Where the symbols take the elements:
$: BP->MP, RJ->GM, FD->LZ, SG->HQ, TN->MJ, JB->JC, HN->GG, GN->MM, PQ->ZC, ZB->BT, JT->TD, ML->PQ, LZ->HZ, NJ->LB, HS->MS, BG->ZD, HF->SG, HZ->FM, PJ->JQ, RH->FD, SB->LH, LT->ZL, JM->PG, MJ->SF, LD->ZN, TT->DC, TM->CR, DC->NT, DH->CG, ZQ->TL, RN->QQ, GZ->TN, LL->QJ, GP->HS, MS->FZ, LH->MR, CL->ZB, BF->SB, DJ->ZP, PB->LT, DG->RF, MP->DG, MQ->DH, FR->BP, MC->HF, ZD->LD, QG->PC, ZP->LL, FZ->FS, DZ->BR, CR->GL, QJ->NB, MM->CL, FQ->GZ, LB->RQ, BT->MB, TJ->DM, CT->PJ, GQ->CT, JF->PM, PG->ZQ, HQ->PH, TD->LC, ZG->JT, FM->JP, PH->PZ, TR->FR, PC->CZ, GL->JH, NM->RG, CN->FT, PZ->TR, QQ->GR, BR->GP, ZL->GQ, RG->NL, GT->JF, HB->GN, LC->JM, NS->BZ, NG->DJ, RQ->MQ, ZJ->DL, FS->RP, JG->MC, RP->TM, NT->FC, JC->FG, SF->RL, FP->QM, PM->HM, DN->FP, BZ->TP, JP->TQ, JQ->MN, ZN->TT, MB->SM, FC->HL, FG->TJ, GR->GT, TQ->BG, TL->DR, ZC->ZJ, HL->RJ, MN->QG, NB->FQ, FT->BF, JH->ZG, QM->HB, DR->NM, DM->ML, BS->FF, CZ->DN, MG->RN, GM->PB, SM->CN, RF->BS, FF->NS, GG->NG, TP->HN, DL->NJ, HM->JB, CG->DZ, RL->MG, MR->JG, NL->RH
*: BP->FR, RJ->HL, FD->RH, SG->HF, TN->GZ, JB->HM, HN->TP, GN->HB, PQ->ML, ZB->CL, JT->ZG, ML->DM, LZ->FD, NJ->DL, HS->GP, BG->TQ, HF->MC, HZ->LZ, PJ->CT, RH->NL, SB->BF, LT->PB, JM->LC, MJ->TN, LD->ZD, TT->ZN, TM->RP, DC->TT, DH->MQ, ZQ->PG, RN->MG, GZ->FQ, LL->ZP, GP->BR, MS->HS, LH->SB, CL->MM, BF->FT, DJ->NG, PB->GM, DG->MP, MP->BP, MQ->RQ, FR->TR, MC->JG, ZD->BG, QG->MN, ZP->DJ, FZ->MS, DZ->CG, CR->TM, QJ->LL, MM->GN, FQ->NB, LB->NJ, BT->ZB, TJ->FG, CT->GQ, GQ->ZL, JF->GT, PG->JM, HQ->SG, TD->JT, ZG->JH, FM->HZ, PH->HQ, TR->PZ, PC->QG, GL->CR, NM->DR, CN->SM, PZ->PH, QQ->RN, BR->DZ, ZL->LT, RG->NM, GT->GR, HB->QM, LC->TD, NS->FF, NG->GG, RQ->LB, ZJ->ZC, FS->FZ, JG->MR, RP->FS, NT->DC, JC->JB, SF->MJ, FP->DN, PM->JF, DN->CZ, BZ->NS, JP->FM, JQ->PJ, ZN->LD, MB->BT, FC->NT, FG->JC, GR->QQ, TQ->JP, TL->ZQ, ZC->PQ, HL->FC, MN->JQ, NB->QJ, FT->CN, JH->GL, QM->FP, DR->TL, DM->TJ, BS->RF, CZ->PC, MG->RL, GM->RJ, SM->MB, RF->DG, FF->BS, GG->HN, TP->BZ, DL->ZJ, HM->PM, CG->DH, RL->SF, MR->LH, NL->RG
+: BP->PH, RJ->DC, FD->NM, SG->MR, TN->QJ, JB->GT, HN->FF, GN->DN, PQ->FG, ZB->HB, JT->CR, ML->JC, LZ->RG, NJ->PQ, HS->CG, BG->HZ, HF->LH, HZ->NL, PJ->LT, RH->DR, SB->SM, LT->HL, JM->ZG, MJ->NB, LD->JP, TT->BG, TM->MS, DC->ZD, DH->NJ, ZQ->TD, RN->MJ, GZ->LL, LL->GG, GP->DH, MS->DZ, LH->CN, CL->QM, BF->MB, DJ->TP, PB->FC, DG->TR, MP->PZ, MQ->DL, FR->HQ, MC->SB, ZD->FM, QG->CT, ZP->HN, FZ->BR, DZ->RQ, CR->FZ, QJ->NG, MM->FP, FQ->ZP, LB->ZC, BT->GN, TJ->HM, CT->PB, GQ->GM, JF->RN, PG->JT, HQ->JG, TD->GL, ZG->TM, FM->RH, PH->MC, TR->SG, PC->PJ, GL->FS, NM->PG, CN->ZB, PZ->HF, QQ->SF, BR->MQ, ZL->RJ, RG->ZQ, GT->MG, HB->CZ, LC->JH, NS->DG, NG->BZ, RQ->ZJ, ZJ->DM, FS->GP, JG->BF, RP->HS, NT->LD, JC->JF, SF->FQ, FP->QG, PM->QQ, DN->MN, BZ->RF, JP->FD, JQ->ZL, ZN->TQ, MB->MM, FC->ZN, FG->PM, GR->RL, TQ->LZ, TL->LC, ZC->TJ, HL->TT, MN->GQ, NB->DJ, FT->BT, JH->RP, QM->PC, DR->JM, DM->JB, BS->BP, CZ->JQ, MG->TN, GM->NT, SM->CL, RF->FR, FF->MP, GG->NS, TP->BS, DL->ML, HM->GR, CG->LB, RL->GZ, MR->FT, NL->TL
!: BP->JG, RJ->BG, FD->JM, SG->CN, TN->GG, JB->RL, HN->BP, GN->JQ, PQ->JF, ZB->PC, JT->MS, ML->GT, LZ->PG, NJ->JC, HS->NJ, BG->RG, HF->SM, HZ->ZQ, PJ->FC, RH->LC, SB->MM, LT->ZN, JM->RP, MJ->NG, LD->RH, TT->LZ, TM->CG, DC->HZ, DH->ML, ZQ->CR, RN->QJ, GZ->HN, LL->FF, GP->DL, MS->LB, LH->CL, CL->QG, BF->GN, DJ->RF, PB->LD, DG->HF, MP->MC, MQ->DM, FR->MR, MC->MB, ZD->NL, QG->GM, ZP->BS, FZ->RQ, DZ->ZC, CR->DZ, QJ->NS, MM->MN, FQ->TP, LB->FG, BT->CZ, TJ->QQ, CT->NT, GQ->DC, JF->TN, PG->TM, HQ->FT, TD->FZ, ZG->HS, FM->TL, PH->BF, TR->LH, PC->PB, GL->BR, NM->ZG, CN->QM, PZ->SB, QQ->NB, BR->ZJ, ZL->TT, RG->JT, GT->GZ, HB->PJ, LC->FS, NS->PZ, NG->DG, RQ->TJ, ZJ->HM, FS->MQ, JG->BT, RP->DH, NT->FM, JC->MG, SF->DJ, FP->GQ, PM->MJ, DN->ZL, BZ->TR, JP->DR, JQ->HL, ZN->FD, MB->DN, FC->JP, FG->RN, GR->FQ, TQ->NM, TL->GL, ZC->PM, HL->TQ, MN->RJ, NB->BZ, FT->HB, JH->GP, QM->CT, DR->JH, DM->GR, BS->HQ, CZ->LT, MG->LL, GM->ZD, SM->FP, RF->SG, FF->PH, GG->MP, TP->FR, DL->JB, HM->SF, CG->PQ, RL->ZP, MR->ZB, NL->TD
@: BP->BZ, RJ->PJ, FD->ZD, SG->MP, TN->GR, JB->ZC, HN->NB, GN->CN, PQ->MQ, ZB->SB, JT->DR, ML->RQ, LZ->LD, NJ->BR, HS->GL, BG->FC, HF->BP, HZ->ZN, PJ->FP, RH->BG, SB->HQ, LT->QG, JM->NL, MJ->GT, LD->RJ, TT->PB, TM->LC, DC->LT, DH->FZ, ZQ->FD, RN->JB, GZ->QQ, LL->SF, GP->CR, MS->JH, LH->PH, CL->BF, BF->SG, DJ->TN, PB->MN, DG->HN, MP->TP, MQ->MS, FR->NS, MC->FR, ZD->HL, QG->GN, ZP->MJ, FZ->ZG, DZ->RP, CR->JM, QJ->RL, MM->FT, FQ->RN, LB->GP, BT->LH, TJ->NJ, CT->DN, GQ->CZ, JF->DM, PG->RH, HQ->DG, TD->NM, ZG->TL, FM->TT, PH->RF, TR->FF, PC->MM, GL->PG, NM->FM, CN->MC, PZ->BS, QQ->JC, BR->TM, ZL->PC, RG->JP, GT->TJ, HB->SM, LC->RG, NS->ZP, NG->GZ, RQ->HS, ZJ->CG, FS->JT, JG->TR, RP->TD, NT->ZL, JC->ZJ, SF->JF, FP->BT, PM->ML, DN->ZB, BZ->LL, JP->DC, JQ->QM, ZN->GM, MB->MR, FC->GQ, FG->DL, GR->FG, TQ->NT, TL->LZ, ZC->DH, HL->CT, MN->HB, NB->MG, FT->HF, JH->ZQ, QM->MB, DR->HZ, DM->LB, BS->NG, CZ->CL, MG->HM, GM->JQ, SM->JG, RF->GG, FF->DJ, GG->FQ, TP->QJ, DL->DZ, HM->PQ, CG->FS, RL->PM, MR->PZ, NL->TQ
&: BP->FF, RJ->GQ, FD->TQ, SG->FR, TN->RN, JB->ML, HN->LL, GN->MB, PQ->LB, ZB->FT, JT->ZQ, ML->NJ, LZ->BG, NJ->CG, HS->TM, BG->DC, HF->TR, HZ->ZD, PJ->CZ, RH->JP, SB->HF, LT->JQ, JM->NM, MJ->QQ, LD->FC, TT->RJ, TM->JT, DC->GM, DH->HS, ZQ->NL, RN->PM, GZ->MG, LL->TN, GP->RP, MS->CR, LH->SG, CL->CN, BF->MC, DJ->FQ, PB->PJ, DG->BZ, MP->NS, MQ->GP, FR->BS, MC->PZ, ZD->NT, QG->QM, ZP->GZ, FZ->GL, DZ->FZ, CR->TD, QJ->MJ, MM->SM, FQ->RL, LB->DZ, BT->BF, TJ->ZJ, CT->PC, GQ->QG, JF->FG, PG->RG, HQ->BP, TD->TL, ZG->PG, FM->LD, PH->MP, TR->RF, PC->HB, GL->LC, NM->LZ, CN->MR, PZ->DG, QQ->HM, BR->FS, ZL->MN, RG->HZ, GT->JC, HB->BT, LC->DR, NS->NG, NG->NB, RQ->BR, ZJ->MQ, FS->JH, JG->PH, RP->ZG, NT->PB, JC->PQ, SF->GR, FP->CL, PM->TJ, DN->MM, BZ->DJ, JP->ZN, JQ->DN, ZN->HL, MB->SB, FC->LT, FG->ZC, GR->JB, TQ->TT, TL->RH, ZC->RQ, HL->ZL, MN->FP, NB->SF, FT->JG, JH->JM, QM->ZB, DR->FD, DM->DL, BS->HN, CZ->GN, MG->JF, GM->CT, SM->LH, RF->TP, FF->GG, GG->QJ, TP->ZP, DL->DH, HM->DM, CG->MS, RL->GT, MR->HQ, NL->FM

The rows follow the links: the fewer symbols apart two elements are, the more alike their rows tend to be.

Each row is also shifted at random along 6 hidden directions that mean nothing.

Some elements, each with a row of numbers:
PB: [  26,   31,   26,  -20,  -33,   35,  -53,    4,    3,    7,   56,  -55,    6,  -79,  -11,    5,  -27,   -9,  -28,   73,  -31,   21,    5,   29,  -33,   11,   -7,    1,   28,   32,  -31,  -24,   -3,  -24,  -43,  -32,    9,  -16,    2,   65,    1,  -13,  -25]
NB: [-126,  -87,   15,   37,    5,  -25,  -53,   59,  -60,  -13,  -30,   40,   26,    5,   27,  -25,   18, -102,   43,  -61,   39,    3,   13,  -25,   -5,    4,  -45,    0,   19,   31,   34,   18,   65,    3,  -35,   54,   17,   56,   10,   19,   29,  -24,   11]
FS: [-148,   48,   -2,   -7,  -35,  -18,    1,   45,   41,   -3,    2,  -60,  -24,    4,  -41,   39,   11,   60,  -33,   11,    3,    0,   26,    9,    7,  -25,   78,   30,   -5,  -22,  -28,    7,  -69,  -45,  -18,  -25,  -10,  -49,   -1,  -13,   64,    6,    9]
BZ: [  40,    8,   15,   21,  -20,   24,    9,   60,   47,   42,  -11,   34,   21,  -14,   16,  -48,   -6,   13,   40,   29,  -24,  -28,  -19,   34,  -23,  -11,    2,  -33,  -18,   -6,   19,    6,  -24,   32,    2,   53,   40,  -14,   -5,  -13,   15,   -7,   -8]
TD: [  14,  -29,  -10,  -41,   24,  -33,   -2,  -14,  -49,  -29,    2,  -26,  -27,   23,   -7,    4,    9,  -47,   -8,  -53,   33,  -20,   13,  -27,   10,   -7,   30,    3,   19,    1,  -27,    4,   -1,  -14,  -25,   -3,  -33,   -2,    4,  -10,   16,   17,   17]
SB: [ -10,  -49,   -4,  -30,   37,   -3,  -16,  -57,  -87,   -1,   -4,  -20,   21,   17,   34,    5,  -18,  -46,  -31,  -66,    1,  -35,    9,  -57,   -5,   41,   -2,  -25,   -7,   15,   22,   10,   55,  -22,   13,  -14,  -26,   43,   10,  -29,  -45,    8,   -6]
SG: [ -29,   21,   25,  -17,  -30,   31,  -14,   66,   22,   53,   11,  -34,   22,  -26,   14,  -36,  -30,   14,   -1,   26,  -45,  -70,   -3,   14,  -47,    4,   52,  -44,  -19,    5,   -2,    4,  -46,   -9,  -18,   33,   30,  -32,    1,  -27,   35,    6,  -21]
DR: [ -47,  -11,    8,  -55,    6,   -3,  -24,  -23,  -41,  -15,   34,  -50,  -19,  -34,  -11,    3,   -7,  -54,  -21,   -4,   15,   -5,    9,   -3,    0,    3,   19,  -15,   39,   15,  -31,   -9,    1,  -18,  -43,  -19,  -37,   -8,    4,   25,   -1,   18,    9]
ZL: [  29,    7,  -16,    7,   33,   -7,   31,  -42,  -14,  -26,   -9,   17,  -17,   63,    7,   24,   -6,   20,   -3,  -14,  -12,  -19,  -13,  -40,    3,   16,  -26,   24,  -15,    8,  -15,  -21,   11,   14,   43,  -16,    2,    8,   -3,  -22,  -13,   22,  -10]
CN: [ -36,    9,   21,   39,  -19,   26,  -20,   48,   21,   13,    3,   24,   17,   -7,   15,  -15,  -16,    0,   28,   43,  -34,  -12,  -15,    8,  -34,   10,  -43,    5,   -5,   29,    1,  -18,    6,   21,    1,   27,   50,    5,   -1,   20,   22,   -7,  -25]
JF: [  32,  -11,    7,   -4,   -9,   21,    3,  -14,   25,   25,   11,   33,   15,  -65,    2,  -38,    7,  -27,   25,   31,   13,   42,  -15,   54,   16,   -9,  -27,  -41,   21,  -14,   29,   10,   14,   33,  -12,   18,  -12,    7,   -3,   30,  -46,  -12,   15]
DJ: [  -6,  -33,  -16,  -29,   19,  -24,    3,  -29,  -53,   15,  -28,  -39,   20,   30,   16,   12,    1,    5,  -47,  -91,   16,  -36,   29,  -46,   12,   16,   70,  -21,  -33,  -28,   35,   42,    9,  -49,   14,  -15,  -36,   19,   10,  -69,  -19,   -3,   10]
MB: [  34,  -50,   -3,   11,   43,    7,   -9,  -72,  -65,  -18,   -3,   42,   18,   13,   35,    1,   -9,  -57,    7,  -26,    3,   14,  -14,  -37,    5,   40,  -86,   -5,    8,   30,   27,  -12,   88,   23,   28,   -7,   -7,   63,    5,   15,  -68,   -1,   -8]
HL: [  86,   11,  -11,  -37,   27,    2,   19,  -53,  -25,  -11,   16,  -25,  -18,   21,    1,   12,  -16,    6,  -25,   -8,  -12,  -27,   -6,  -25,   -3,   15,   13,   -3,   -3,    3,  -24,  -14,   -4,   -3,   15,  -27,  -19,   -8,   -1,  -16,  -23,   24,   -8]
GR: [  79,  -22,    4,   -8,  -18,  -16,  -22,   47,   -6,   19,  -10,  -19,   14,  -19,    0,  -25,   12,  -15,    0,  -35,   21,   -8,   21,   12,   -6,  -20,   53,  -15,   -6,  -16,   12,   33,  -16,  -26,  -36,   21,    0,   -6,    5,  -10,   27,  -26,   11]
ZC: [ -39,  -15,  -11,  -46,   11,  -11,   16,  -41,  -18,    9,    0,  -23,   -4,  -17,   -7,   -2,    9,  -15,  -23,  -34,   29,    3,   10,    5,   30,   -5,   43,  -33,    9,  -29,   14,   24,   -4,  -13,   -5,  -13,  -52,   -2,    3,  -22,  -32,   12,   26]
PH: [  -2,  -15,   -1,  -25,    0,  -10,  -25,    4,  -50,   19,  -11,  -67,   25,   19,   17,   15,  -17,   13,  -57,  -65,  -10,  -53,   34,  -48,  -20,   22,   77,  -10,  -35,   -5,   15,   29,   -3,  -65,   -3,  -19,  -10,    8,   11,  -55,   11,  -10,  -11]
NT: [  68,   49,   -2,   -9,    1,   19,   30,  -11,   39,    0,   19,   -2,  -22,    9,  -10,    3,  -15,   44,    2,   51,  -31,  -16,  -21,   13,  -12,   -4,   -1,    5,   -5,    1,  -33,  -28,  -37,   21,   19,  -10,   12,  -34,   -8,    0,    1,   23,  -14]
FM: [ 204,   20,    9,  -59,  -16,    5,  -33,    3,  -15,    3,   48,  -76,  -13,  -50,  -16,   -9,  -17,  -12,  -35,   20,   -7,  -12,   16,   17,  -28,   -9,   58,   -8,   18,    7,  -48,   -4,  -35,  -38,  -56,  -27,  -12,  -36,    2,   26,   16,   -8,  -10]
JC: [-112,    8,    2,   18,  -33,    3,  -29,  -18,   17,    1,    8,  -16,   18,  -62,  -23,   33,   18,   16,  -30,   23,   20,   90,   23,   33,   29,   -3,   -8,   16,   16,  -14,   29,   17,   22,  -33,  -14,  -41,  -23,   15,    3,   43,  -25,  -34,   13]
LT: [  -4,   -3,   -2,  -23,   13,    1,  -30,  -63,  -55,  -24,   25,  -49,   -1,   -7,   -2,   44,  -15,  -10,  -54,  -11,   -4,   16,   17,  -35,   -2,   30,   -8,   21,   11,   21,  -13,  -12,   36,  -40,   -2,  -59,  -25,   21,    6,   19,  -29,   -1,  -12]
LC: [  33,  -34,   22,  -16,   -3,    8,  -45,   11,  -23,  -21,   39,   18,  -11,  -71,   -5,  -37,    5, -106,   42,   37,   27,   41,  -11,   38,   -6,  -11,  -64,  -12,   68,   38,  -25,  -22,   34,   33,  -66,   22,   -3,   10,    0,   89,   -2,   -5,    9]
HB: [ -28,   37,   23,    1,  -12,   50,   12,   18,   44,   29,   26,   18,    5,  -28,   11,  -31,  -31,   12,   28,   80,  -53,  -31,  -36,   30,  -33,   10,  -33,  -32,    2,   21,  -11,  -31,  -19,   45,   10,   25,   34,  -22,   -7,   14,   -5,   23,  -24]
TP: [ 103,  -13,    1,   -3,    6,    6,   22,   30,   11,   36,  -22,   26,   17,   15,   24,  -50,   -6,    0,   28,  -22,   -9,  -53,  -13,    5,  -15,   -6,   25,  -42,  -28,  -16,   22,   19,  -18,   24,   11,   50,   18,   -5,   -1,  -47,    1,    2,   -1]
JM: [ -12,    5,  -15,   13,   15,  -33,   29,   19,   12,  -36,  -19,   20,  -37,   63,  -16,   14,   20,   11,   23,  -20,   19,  -10,   -3,  -18,   14,  -22,    2,   38,   -1,   -5,  -30,  -11,  -25,   14,    9,   10,    4,  -16,   -5,  -14,   44,   18,   11]
DN: [ -15,   35,   12,  -16,  -19,   19,  -19,   11,    1,   15,   22,  -59,    6,  -11,   -2,   18,  -28,   36,  -40,   24,  -40,  -32,   10,  -11,  -32,   16,   38,    3,  -13,   11,  -20,   -9,  -26,  -36,   -5,  -26,   11,  -21,    3,   -7,   18,    3,  -26]
TJ: [  33,   30,   -9,   51,  -16,    3,   46,   28,   88,    9,  -23,   72,   -6,    5,  -15,  -16,   27,   52,   49,   44,    6,   43,  -23,   52,   24,  -35,  -29,   13,  -10,  -31,   16,    2,  -28,   50,   27,   28,   25,  -18,  -12,    5,    4,  -10,   14]
FP: [ -58,  -34,    5,    1,   21,  -14,  -24,   14,  -62,  -21,  -10,  -12,    1,   48,   22,    9,  -12,  -40,   -3,  -47,   -6,  -51,    8,  -61,  -24,   24,   -7,   13,   -4,   34,  -11,   -9,   27,  -16,   -2,    8,   12,   24,    8,  -17,   28,   10,  -14]
QQ: [ -43,  -18,   29,  -34,  -27,   30,  -30,   31,    8,   45,   28,  -10,   23,  -98,    6,  -59,   -7,  -60,   18,   32,    4,    1,   -5,   57,  -11,   -8,   13,  -71,   32,    1,   18,   14,   -4,   13,  -53,   37,  -10,   -8,    3,   31,  -13,   -6,   12]

From each start, follow one symbol. Which element do you reach?
Answers are names.
new walk
[ 131,  -27,   22,    7,    1,   -4,  -34,   87,  -25,  -12,    7,   16,   -8,   19,   20,  -49,  -12,  -69,   56,    0,  -10,  -61,  -11,  -13,  -56,   -8,  -21,    5,   14,   49,  -43,  -23,   -5,   25,  -45,   62,   56,   -7,    0,   21,   71,    0,  -20]
$: CT
new walk
[ 104,  -36,    7,  -23,    6,  -19,  -47,    2,  -56,  -35,   26,  -23,  -14,  -24,   -6,   -5,    5,  -78,    1,  -17,   30,   18,   15,   -8,   -9,   -4,  -14,   15,   41,   30,  -34,   -9,   27,  -16,  -58,   -7,  -10,   12,    5,   52,   16,  -12,    4]
&: HZ
new walk
[ -15,  -44,   -6,   25,   37,  -31,  -10,    1,  -55,  -57,  -16,   37,  -23,   68,   12,   13,    9,  -59,   31,  -43,   20,  -10,   -4,  -54,   -2,    9,  -62,   43,   16,   39,  -24,  -24,   46,   19,    2,   14,   14,   33,    2,   14,   26,   10,   -3]
!: HZ
new walk
[  31,   -6,  -34,   -1,   29,  -49,   52,  -12,    1,  -26,  -40,   13,  -30,   82,  -14,   20,   29,   31,    0,  -68,   36,  -13,    9,  -30,   36,  -23,   43,   26,  -23,  -38,   -4,   18,  -25,   -4,   29,   -1,  -24,  -10,   -3,  -58,   18,   15,   26]
@: RP
new walk
[ -59,   35,   -6,   18,   -2,   29,   50,  -22,   57,   38,  -16,   35,   17,    4,    9,   -6,   -7,   67,    5,   32,  -30,   -4,  -25,   22,   12,    7,   -7,  -28,  -33,  -29,   38,    5,  -16,   30,   57,    6,    7,   -7,   -7,  -37,  -41,   12,   -2]
*: FF
new walk
[  35,   -7,    7,   -6,  -18,   17,  -14,  -20,   18,   19,   18,   10,   18,  -80,   -7,  -22,    9,  -22,    4,   32,   18,   63,   -1,   55,   18,   -9,  -18,  -28,   25,  -13,   26,   13,   18,    9,  -23,   -4,  -19,    8,    0,   43,  -46,  -23,   14]
&: ML
new walk
[  63,  -29,  -32,   22,   30,  -43,   25,  -49,  -17,  -39,  -33,   39,  -14,   45,  -10,   28,   39,    2,    1,  -57,   52,   55,   10,  -18,   51,  -12,  -22,   39,   -2,  -26,   19,   16,   33,    1,   26,  -19,  -28,   29,    0,   -7,  -26,  -13,   27]
!: TJ
new walk
[ -56,   -8,   18,  -48,  -25,   19,  -29,   -4,   -1,   28,   36,  -37,   11,  -99,  -11,  -27,   -2,  -46,  -13,   27,   16,   26,    8,   51,    7,   -8,   26,  -53,   39,   -7,    8,   15,   -4,  -10,  -53,   -2,  -36,  -11,    4,   35,  -24,   -5,   18]
+: FG
new walk
[  26,   17,    0,   36,   -6,  -10,  -18,   24,    2,  -32,    1,   -3,  -13,   32,   -9,   31,    0,   21,   -1,   14,  -11,   10,    6,  -21,  -16,    0,  -23,   59,   -3,   24,  -30,  -21,    1,  -13,    0,  -16,   32,   -1,    0,   22,   42,  -10,  -19]
&: GQ
new walk
[  56,   45,    6,  -18,  -27,   23,   -1,  -18,   49,    3,   42,  -16,  -15,  -71,  -31,    1,    1,   19,   -7,   77,   -4,   55,   -7,   62,    8,  -19,   -5,   -1,   31,   -7,  -23,  -15,  -26,    7,  -24,  -27,  -11,  -33,   -7,   55,  -17,   -4,    4]
+: CR
new walk
[   6,  -52,   15,   -1,    8,   -8,  -21,   67,  -41,   20,  -23,   11,   20,   24,   37,  -49,   -8,  -60,   32,  -54,    0,  -76,    1,  -28,  -34,    5,   17,  -34,  -12,   18,   12,   15,    7,    7,  -21,   65,   27,   15,    7,  -35,   38,    1,   -5]
@: TP
new walk
[  12,   -1,    1,  -17,   23,   27,   10,  -58,  -21,   10,   13,    8,   12,   -4,   23,   -4,  -24,   -7,  -10,   11,  -26,  -16,  -19,  -13,   -7,   32,  -32,  -28,   -3,   13,   12,  -14,   29,   17,   29,  -11,   -7,   18,    1,   -6,  -56,   16,  -14]
!: PC
new walk
[  28,  -10,   12,  -40,   20,   32,  -13,  -71,  -31,  -10,   50,    5,   -7,  -58,    7,  -15,  -20,  -68,    6,   47,   -5,   24,  -25,   19,   -1,   21,  -67,  -31,   49,   32,  -16,  -32,   43,   34,  -16,  -16,  -24,   14,   -1,   59,  -64,   19,   -4]
&: RJ
new walk
[  11,   25,   -4,   21,    5,   18,   25,  -15,   22,   15,  -12,   14,   11,   28,   13,    8,  -15,   54,   -7,   15,  -35,  -19,  -13,  -11,   -9,   16,   -9,    2,  -33,   -4,   13,   -7,   -3,    9,   47,   -6,   21,    1,   -3,  -29,  -17,    6,  -18]
$: SB
new walk
[  67,   18,    9,   28,  -22,   -1,  -42,   29,   -1,  -24,   18,  -22,   -4,   -6,  -12,   27,   -5,   11,  -11,   29,  -13,   24,   14,   -6,  -25,    1,  -19,   53,    6,   31,  -31,  -20,    5,  -27,  -22,  -24,   32,   -2,    1,   47,   39,  -25,  -23]
*: RJ
new walk
[  57,   11,    5,   -3,   -1,   12,  -10,    7,  -10,    9,    6,  -21,    9,   11,   12,    1,  -21,   16,  -15,    3,  -29,  -34,    1,  -18,  -28,   15,   11,    1,  -18,   13,   -9,   -7,   -6,  -13,    6,   -5,   18,   -4,    2,  -14,    8,   -1,  -23]
@: FT
new walk
[ -80,  -10,    0,   20,   -3,   -4,   -2,   16,   -6,   15,  -26,    1,   23,   22,   13,    7,    0,   20,  -10,  -30,   -7,  -17,   10,  -21,   -3,   10,   16,   -2,  -28,   -7,   30,   18,    6,  -17,   19,    6,    8,   15,    4,  -34,    6,   -9,   -4]
$: NS
